Here is a tiny trained network, its code and every weight. The questions are about switching its units off for an input and a class, where a switched-off unit gives its printed mean instead of its output.

import numpy as np


def w(rows, s, z=0):
    codes = np.array(rows[::2]) - 128.0
    scale = np.full(codes.shape[1], s)
    scale[-1] = z or s
    return codes * scale


def norm(h):
    return h / np.sqrt((h * h).mean(-1, keepdims=True) + 1e-5)


def f(y):
    return y / 2 * (1 + np.tanh(0.7978845608 * (y + 0.044715 * y**3)))


def log_softmax(a):
    a = a - a.max(-1, keepdims=True)
    return a - np.log(np.exp(a).sum(-1, keepdims=True))


def net(x, mask):
    res = np.array(x, float).reshape(1, 5) / 4 @ E
    u = 0
    for l in range(4):
        y = f(norm(res) @ A[l][:, :-1].T + A[l][:, -1])
        res = res + np.where(mask[u : u + 4], y, B[l][:, -1]) @ B[l][:, :-1]
        u += 4
    return log_softmax(norm(res)[-1] @ U[:, :-1].T + U[:, -1])


A, B = {}, {}
E = w([
[67,18,100,175,185],'x0',
[117,133,122,122,127],'x1',
[132,128,61,183,75],'x2',
[56,216,128,175,135],'x3',
[16,42,253,159,57],'x4',
],0.0062)
A[0] = w([
[118,154,214,79,245,61],'L0N1',
[207,218,164,118,56,2],'L0N2',
[60,223,158,254,210,107],'L0N3',
[144,108,77,39,112,238],'L0N4',
],0.0074,0.00098)
B[0] = w([
[95,155,10,176,94,201],'L0N1',
[102,111,59,73,127,252],'L0N2',
[94,189,174,16,170,250],'L0N3',
[231,132,160,126,111,191],'L0N4',
],0.013,0.0031)
A[1] = w([
[255,105,20,121,147,86],'L1N1',
[56,96,189,79,187,45],'L1N2',
[175,222,85,163,174,118],'L1N3',
[17,161,37,153,182,6],'L1N4',
],0.0065,0.0012)
B[1] = w([
[101,141,136,179,105,252],'L1N1',
[192,68,94,197,99,166],'L1N2',
[2,111,242,187,213,187],'L1N3',
[110,20,57,147,100,189],'L1N4',
],0.0088,0.0048)
A[2] = w([
[114,49,226,61,87,166],'L2N1',
[116,130,106,203,177,221],'L2N2',
[97,2,77,139,220,3],'L2N3',
[177,201,79,89,170,103],'L2N4',
],0.0092,0.0014)
B[2] = w([
[117,149,114,144,214,253],'L2N1',
[168,86,173,178,39,202],'L2N2',
[208,189,190,108,2,250],'L2N3',
[74,97,148,164,98,212],'L2N4',
],0.0082,0.0042)
A[3] = w([
[222,142,128,102,117,76],'L3N1',
[178,175,30,201,203,74],'L3N2',
[255,19,91,164,130,250],'L3N3',
[125,208,70,46,147,147],'L3N4',
],0.0088,0.002)
B[3] = w([
[70,74,195,42,140,159],'L3N1',
[174,80,153,194,236,142],'L3N2',
[67,208,68,74,182,253],'L3N3',
[254,10,188,150,38,213],'L3N4',
],0.0072,0.0056)
U = w([
[207,137,151,112,2,36],'0',
[102,211,151,14,165,68],'1',
[116,147,197,230,178,150],'2',
[102,153,63,165,53,253],'3',
],0.0097,0.00051)

Each question gives the input, the list of numbers given to net, and the class t.
The units are the neurons (one row each of A and B). Each row of codes is followed by its name. A weight is (code - 128) times the scale printed after its matrix; where a second scale follows, it is the last column's (A, B and U).
mask holds one flag per neuron, layer by layer. A switched-off neuron (its flag False) gives its mean, the last column of its row in B, instead of its output. The means were averaged over made-up inputs and are rounded, as every weight is.
A unit's drop is (log p(t) with every unit on - log p(t) with that unit switched off) / (log p(t) with every unit on - log p(t) with every unit switched off).
The circuit of an input: a set's keep is (log p(t) with only the set's units on - log p(t) with every unit switched off) / (log p(t) with every unit on - log p(t) with every unit switched off). Starting from the 12 units with the biggest drops (on a tie, the unit counted first), units are removed one at a time, each time the one whose removal leaves the highest keep (on an exact tie, the one counted first), for as long as the keep stays at least 0.8.
units of the circuit, in order: the units of the circuit, biggest drop first
unit that matters most: the unit with the biggest drop
top k neurons: the k neurons with the biggest drops, biggest first
top k neurons in layer l: the k neurons of layer l with the biggest drops, biggest first
input [4,6,5,-6,-8], class 2: top 2 neurons in layer 0 -> (L0N4; L0N2)
input [8,6,3,0,-6], class 0: units of the circuit, in order -> (L2N3)
input [7,-3,6,6,-7], class 0: top 2 neurons -> (L2N3; L1N4)
input [2,8,6,7,7], class 1: top 3 neurons -> (L0N3; L3N4; L0N1)
input [3,3,-8,-7,-3], class 3: top 2 neurons in layer 1 -> (L1N1; L1N4)
input [7,6,-4,3,7], class 0: top 2 neurons -> (L2N3; L1N2)
input [-7,-5,-8,-2,0], class 3: units of the circuit, in order -> (L0N1; L0N3)
input [-4,5,-7,6,-2], class 3: top 3 neurons -> (L0N1; L1N4; L3N4)
input [-4,1,0,0,-8], class 2: units of the circuit, in order -> (L1N3; L3N2)
input [1,-3,-6,-5,-5], class 3: top 3 neurons -> (L0N1; L0N3; L1N1)
input [0,2,-1,-1,-2], class 2: units of the circuit, in order -> (L2N3; L0N4; L1N3)
input [6,3,-3,6,5], class 0: units of the circuit, in order -> (L1N2; L2N3)
input [7,1,-6,4,-5], class 0: top 3 neurons -> (L2N3; L0N3; L1N4)
input [6,4,-2,-8,2], class 1: top 2 neurons -> (L3N3; L2N1)
input [-3,-6,0,2,4], class 2: top 3 neurons in layer 3 -> (L3N3; L3N2; L3N1)
input [-1,-4,-2,-6,-3], class 1: unit that matters most -> L0N4
input [5,-4,-4,-4,-4], class 0: top 3 neurons -> (L2N2; L2N3; L2N1)
input [7,6,6,-1,-6], class 0: top 2 neurons -> (L2N3; L2N2)
input [-5,3,-7,-4,-5], class 3: top 3 neurons -> (L0N1; L0N3; L2N4)
input [-2,0,-7,-6,-4], class 3: top 2 neurons -> (L0N1; L2N4)
input [-4,8,-6,5,-7], class 2: top 2 neurons -> (L2N3; L1N3)
input [6,-7,-8,2,-2], class 3: top neuron -> (L0N1)
input [-4,1,-5,6,-7], class 2: top 3 neurons in layer 3 -> (L3N2; L3N3; L3N4)
input [-1,2,-8,-1,-3], class 3: top 2 neurons in layer 2 -> (L2N2; L2N1)
input [5,7,-2,6,-2], class 1: top 2 neurons in layer 0 -> (L0N3; L0N2)
